Below is a small trained network, with its code and all its weights. Each question gives an input and a class and asks what happens when units are switched off, that is, made to give their printed mean instead of their output.

import numpy as np


def w(rows, s, z=0):
    codes = np.array(rows[::2]) - 128.0
    scale = np.full(codes.shape[1], s)
    scale[-1] = z or s
    return codes * scale


def norm(h):
    return h / np.sqrt((h * h).mean(-1, keepdims=True) + 1e-5)


def f(y):
    return np.maximum(y, 0)


def log_softmax(a):
    a = a - a.max(-1, keepdims=True)
    return a - np.log(np.exp(a).sum(-1, keepdims=True))


def net(x, mask):
    res = np.array(x, float).reshape(1, 3) / 4 @ E
    u = 0
    for l in range(4):
        y = f(norm(res) @ A[l][:, :-1].T + A[l][:, -1])
        res = res + np.where(mask[u : u + 3], y, B[l][:, -1]) @ B[l][:, :-1]
        u += 3
    return log_softmax(norm(res)[-1] @ U[:, :-1].T + U[:, -1])


A, B = {}, {}
E = w([
[116,171,147,128,137],'x0',
[70,101,130,6,125],'x1',
[100,96,243,144,139],'x2',
],0.0016)
A[0] = w([
[187,25,110,126,98,8],'L0N1',
[170,224,48,109,61,2],'L0N2',
[104,254,159,116,131,38],'L0N3',
],0.0042,0.0026)
B[0] = w([
[192,165,167,34,10,152],'L0N1',
[142,27,166,155,189,246],'L0N2',
[223,5,168,42,3,179],'L0N3',
],0.0048,0.0013)
A[1] = w([
[218,238,71,223,116,82],'L1N1',
[209,91,140,113,2,69],'L1N2',
[125,196,98,183,205,5],'L1N3',
],0.0049,0.0029)
B[1] = w([
[18,193,122,159,135,252],'L1N1',
[216,221,85,79,2,228],'L1N2',
[103,180,149,178,65,143],'L1N3',
],0.0057,0.0022)
A[2] = w([
[55,114,202,132,165,207],'L2N1',
[139,79,2,188,178,7],'L2N2',
[148,75,120,35,67,95],'L2N3',
],0.0032,0.0012)
B[2] = w([
[201,52,91,119,159,250],'L2N1',
[91,2,208,154,250,162],'L2N2',
[241,209,57,106,49,229],'L2N3',
],0.0032,0.0024)
A[3] = w([
[80,80,3,110,150,61],'L3N1',
[88,34,42,168,180,8],'L3N2',
[44,117,63,9,124,76],'L3N3',
],0.0055,0.0017)
B[3] = w([
[154,37,253,140,175,196],'L3N1',
[180,43,130,88,71,205],'L3N2',
[57,230,98,251,151,251],'L3N3',
],0.0048,0.002)
U = w([
[36,197,85,216,203,158],'0',
[170,39,205,89,200,235],'1',
[220,197,48,59,2,94],'2',
[205,83,27,75,116,3],'3',
],0.0062,0.0039)

Each question gives the input, the list of numbers given to net, and the class t.
The units are the neurons (one row each of A and B). Each row of codes is followed by its name. A weight is (code - 128) times the scale printed after its matrix; where a second scale follows, it is the last column's (A, B and U).
mask holds one flag per neuron, layer by layer. A switched-off neuron (its flag False) gives its mean, the last column of its row in B, instead of its output. The means were averaged over made-up inputs and are rounded, as every weight is.
A unit's drop is (log p(t) with every unit on - log p(t) with that unit switched off) / (log p(t) with every unit on - log p(t) with every unit switched off).
The circuit of an input: a set's keep is (log p(t) with only the set's units on - log p(t) with every unit switched off) / (log p(t) with every unit on - log p(t) with every unit switched off). Starting from all 12 units, units are removed one at a time, each time the one whose removal leaves the highest keep (on an exact tie, the one counted first), for as long as the keep stays at least 0.8.
units of the circuit, in order: the units of the circuit, biggest drop first
unit that matters most: the unit with the biggest drop
k most important neurons: the k neurons with the biggest drops, biggest first
drop when u is switched off: that unit's drop, to one decimal
input [3,8,-4], class 0: 2 most important neurons => L3N3, L1N2
input [3,-7,-5], class 0: units of the circuit, in order => L1N1
input [3,4,-5], class 1: units of the circuit, in order => L1N2, L3N1
input [7,-3,4], class 2: units of the circuit, in order => L0N3, L1N2
input [0,3,2], class 3: 4 most important neurons => L1N1, L2N3, L2N1, L1N2
input [-6,-3,-6], class 1: 3 most important neurons => L0N2, L0N3, L3N1
input [-7,7,-8], class 1: 4 most important neurons => L3N1, L1N2, L0N3, L2N2
input [8,-1,7], class 2: units of the circuit, in order => L0N3, L0N2, L1N2
input [2,-5,-8], class 1: 3 most important neurons => L0N2, L1N2, L3N2
input [5,5,2], class 0: 3 most important neurons => L3N3, L1N2, L0N1
input [-3,5,1], class 0: 3 most important neurons => L3N3, L0N3, L1N2
input [-2,-8,-7], class 0: 2 most important neurons => L1N1, L1N3
input [-4,7,-1], class 0: 3 most important neurons => L3N3, L1N2, L0N3
input [7,8,-3], class 0: 2 most important neurons => L3N3, L1N2
input [-5,-3,-5], class 1: most important neuron => L0N2
input [-1,-6,-1], class 0: 2 most important neurons => L1N1, L0N3
input [4,7,2], class 0: drop when L3N3 is switched off => 1.2
input [6,8,0], class 0: drop when L1N2 is switched off => 0.3
input [3,-2,-4], class 1: drop when L0N2 is switched off => 1.1
input [7,8,-7], class 0: unit that matters most => L3N3
